Here is a tiny trained network, its code and every weight. The questions are about switching its units off for an input and a target symbol, where a switched-off unit gives its printed mean instead of its output.

import numpy as np


def w(rows, s, z=0):
    codes = np.array(rows[::2]) - 128.0
    scale = np.full(codes.shape[1], s)
    scale[-1] = z or s
    return codes * scale


def norm(h):
    return h / np.sqrt((h * h).mean(-1, keepdims=True) + 1e-5)


def f(y):
    return np.maximum(y, 0)


def softmax(a):
    e = np.exp(a - a.max(-1, keepdims=True))
    return e / e.sum(-1, keepdims=True)


def log_softmax(a):
    a = a - a.max(-1, keepdims=True)
    return a - np.log(np.exp(a).sum(-1, keepdims=True))


def net(x, mask):
    ids = ['Ψαβγζθλω'.index(c) for c in x.split()]
    T = len(ids)
    res = E[ids] + P[:T]
    u = 0
    for l in range(2):
        r = norm(res)
        for j in range(2):
            rows = slice(2 * j, 2 * j + 2)
            q, k, v = (r @ M[l][rows].T for M in (Q, K, V))
            z = softmax(np.where(np.tri(T) > 0, q @ k.T / 2**0.5, -1e9)) @ v
            o = O[l][rows]
            res = res + np.where(mask[u + j], z, o[:, -1]) @ o[:, :-1]
        u += 2
        y = f(norm(res) @ A[l][:, :-1].T + A[l][:, -1])
        res = res + np.where(mask[u : u + 12], y, B[l][:, -1]) @ B[l][:, :-1]
        u += 12
    return log_softmax(norm(res)[-1] @ U[:, :-1].T + U[:, -1])


Q, K, V, O, A, B = {}, {}, {}, {}, {}, {}
E = w([
[108,186,189,224,91,131],'Ψ',
[167,111,187,197,34,181],'α',
[109,106,179,190,3,158],'β',
[153,122,130,104,167,79],'γ',
[192,179,175,185,40,187],'ζ',
[63,141,99,151,122,122],'θ',
[107,34,108,113,24,97],'λ',
[99,122,59,202,162,148],'ω',
],0.0055)
P = w([
[163,165,85,229,25,135],'0',
[140,112,110,222,53,135],'1',
[143,101,137,210,92,123],'2',
[137,119,157,201,132,139],'3',
[120,116,180,194,143,143],'4',
[107,115,193,189,151,132],'5',
[84,111,203,191,149,121],'6',
[66,104,214,190,146,109],'7',
[58,102,236,189,146,101],'8',
[32,96,255,183,151,89],'9',
[21,101,245,200,153,85],'10',
],0.0017)
Q[0] = w([
[67,112,221,160,98,76],'L0H1',
[214,148,76,104,81,159],'L0H1',
[80,103,33,2,198,157],'L0H2',
[25,135,58,93,173,91],'L0H2',
],0.0044)
K[0] = w([
[138,192,147,120,111,46],'L0H1',
[80,117,166,160,96,205],'L0H1',
[58,186,94,191,71,232],'L0H2',
[2,172,88,175,128,148],'L0H2',
],0.0047)
V[0] = w([
[254,160,9,90,163,98],'L0H1',
[132,137,156,49,247,62],'L0H1',
[141,141,119,170,176,43],'L0H2',
[61,154,122,113,127,119],'L0H2',
],0.0035)
O[0] = w([
[109,153,154,109,75,76,50],'L0H1',
[109,141,215,254,113,154,2],'L0H1',
[25,66,152,89,118,163,133],'L0H2',
[172,94,196,92,61,173,114],'L0H2',
],0.0044,0.005)
A[0] = w([
[123,153,42,46,104,182,162],'L0N1',
[55,32,97,62,107,101,132],'L0N2',
[103,164,159,225,171,101,178],'L0N3',
[52,146,169,146,128,145,47],'L0N4',
[103,92,151,115,206,123,166],'L0N5',
[84,71,84,72,168,206,210],'L0N6',
[134,101,100,153,60,110,252],'L0N7',
[213,75,145,159,136,175,130],'L0N8',
[137,252,181,214,120,101,92],'L0N9',
[122,182,38,168,152,103,133],'L0N10',
[146,78,121,128,191,84,171],'L0N11',
[95,143,126,188,124,70,187],'L0N12',
],0.0038,0.0013)
B[0] = w([
[3,173,182,150,146,117,223],'L0N1',
[161,180,127,132,171,123,234],'L0N2',
[113,92,147,79,37,218,173],'L0N3',
[175,175,135,145,151,137,159],'L0N4',
[94,118,139,150,96,141,169],'L0N5',
[113,197,143,176,80,39,223],'L0N6',
[110,146,80,78,171,99,252],'L0N7',
[112,175,100,132,156,65,216],'L0N8',
[156,178,61,51,125,90,157],'L0N9',
[127,133,195,72,118,150,176],'L0N10',
[108,166,172,108,104,173,172],'L0N11',
[184,84,103,70,134,204,167],'L0N12',
],0.004,0.0032)
Q[1] = w([
[129,103,84,116,131,103],'L1H1',
[254,151,147,90,181,62],'L1H1',
[195,120,105,160,186,118],'L1H2',
[186,184,138,145,168,141],'L1H2',
],0.0081)
K[1] = w([
[87,120,95,162,70,107],'L1H1',
[170,169,2,135,141,107],'L1H1',
[154,205,88,94,77,41],'L1H2',
[159,124,35,123,122,17],'L1H2',
],0.0061)
V[1] = w([
[85,84,89,121,92,180],'L1H1',
[169,77,202,246,92,117],'L1H1',
[251,115,186,110,128,28],'L1H2',
[99,109,152,126,80,136],'L1H2',
],0.0031)
O[1] = w([
[131,173,195,177,209,159,151],'L1H1',
[66,254,77,56,125,57,2],'L1H1',
[93,161,45,164,106,195,36],'L1H2',
[161,230,159,163,182,83,144],'L1H2',
],0.0032,0.0027)
A[1] = w([
[62,30,102,82,63,97,111],'L1N1',
[59,55,104,122,45,179,1],'L1N2',
[30,67,71,162,49,148,101],'L1N3',
[169,189,106,183,65,2,114],'L1N4',
[101,112,122,97,23,162,166],'L1N5',
[96,137,169,243,211,155,162],'L1N6',
[71,143,175,15,148,226,183],'L1N7',
[86,127,138,144,106,181,123],'L1N8',
[176,82,133,150,222,51,76],'L1N9',
[76,153,189,184,144,216,150],'L1N10',
[170,58,30,251,121,148,24],'L1N11',
[202,126,5,195,110,113,97],'L1N12',
],0.0034,0.002)
B[1] = w([
[197,151,148,187,157,144,188],'L1N1',
[98,181,166,219,212,199,150],'L1N2',
[145,144,194,98,193,202,197],'L1N3',
[75,138,97,69,159,147,223],'L1N4',
[117,113,134,143,253,147,216],'L1N5',
[154,90,63,112,59,162,214],'L1N6',
[54,141,123,125,96,91,232],'L1N7',
[145,138,153,166,132,85,168],'L1N8',
[118,192,68,164,73,148,154],'L1N9',
[190,115,71,108,95,80,232],'L1N10',
[111,124,170,189,30,105,226],'L1N11',
[127,124,195,143,90,47,253],'L1N12',
],0.0038,0.0026)
U = w([
[108,54,13,161,105,179,138],'Ψ',
[1,200,97,107,153,88,124],'α',
[228,243,100,98,128,114,107],'β',
[122,124,209,204,217,207,164],'γ',
[179,49,100,82,216,58,210],'ζ',
[197,75,151,225,40,41,114],'θ',
[152,113,123,34,108,225,184],'λ',
[125,15,222,20,119,119,2],'ω',
],0.006,0.0029)

Each question gives the input, a string of symbols that net reads in full, and the target symbol t.
The units are the heads (2 rows each of Q, K, V and O) and the neurons (one row each of A and B). Each row of codes is followed by its name. A weight is (code - 128) times the scale printed after its matrix; where a second scale follows, it is the last column's (O, A, B and U).
mask holds one flag per unit, layer by layer, with each layer's heads first. A switched-off unit (its flag False) gives its mean, the last column of its rows in O or B, instead of its output. The means were averaged over made-up inputs and are rounded, as every weight is.
A unit's drop is (log p(t) with every unit on - log p(t) with that unit switched off) / (log p(t) with every unit on - log p(t) with every unit switched off).
unit that matters most: the unit with the biggest drop
k most important neurons: the k neurons with the biggest drops, biggest first
k most important neurons of layer l: the k neurons of layer l with the biggest drops, biggest first
which heads matter: for each layer, one digit per head in row order, 1 if its drop is at least 0.15 and else 0, layers parted by /
drop when u is switched off: that unit's drop, to one decimal
input θ β θ α Ψ λ ω ω γ ω, target γ: unit that matters most -> L0H1
input β θ Ψ β ζ ω α ω ω, target Ψ: 2 most important neurons -> L1N6, L1N12
input β θ ω γ λ β α α, target α: which heads matter -> 01 / 10
input Ψ γ ω α λ γ ζ λ, target ζ: 2 most important neurons -> L0N2, L0N3
input λ θ α α ω θ γ, target θ: 3 most important neurons -> L0N7, L0N5, L1N4
input α ω Ψ λ ζ α γ θ θ ω, target θ: which heads matter -> 10 / 01
input α α β α θ α α γ, target α: which heads matter -> 01 / 01
input α γ α α α α λ, target α: which heads matter -> 00 / 10
input θ α θ λ α α α α θ α γ, target α: 3 most important neurons -> L0N11, L0N1, L1N9
input θ γ α β, target α: which heads matter -> 11 / 11
input α θ γ, target θ: which heads matter -> 11 / 10
input ω λ α γ θ, target γ: which heads matter -> 10 / 10
input ω ω ω α α γ λ λ γ β, target γ: which heads matter -> 00 / 00
input θ α β β, target γ: which heads matter -> 00 / 10
input γ λ ζ θ ζ γ, target ω: which heads matter -> 10 / 00
input λ β α α α θ γ α, target γ: 2 most important neurons -> L0N11, L0N6
input α α ζ θ α α λ α θ γ λ, target γ: which heads matter -> 10 / 01
input β α α α γ θ, target γ: 2 most important neurons of layer 1 -> L1N2, L1N5
input γ θ α α α α β, target α: which heads matter -> 01 / 11
input β Ψ γ λ λ α Ψ λ θ θ, target θ: which heads matter -> 10 / 01
input β γ ζ ω α, target ω: unit that matters most -> L1H2
input α γ α, target γ: which heads matter -> 01 / 00
input α θ α λ α γ ω, target γ: unit that matters most -> L1H1
input γ α ζ θ α α λ, target α: 2 most important neurons of layer 0 -> L0N2, L0N1
input θ λ α α λ α α α λ ω, target Ψ: 2 most important neurons of layer 1 -> L1N6, L1N10
input ω α α θ α α γ ζ, target γ: 2 most important neurons -> L1N5, L0N11
input λ α θ α λ λ β λ Ψ, target λ: drop when L0N3 is switched off -> 0.4
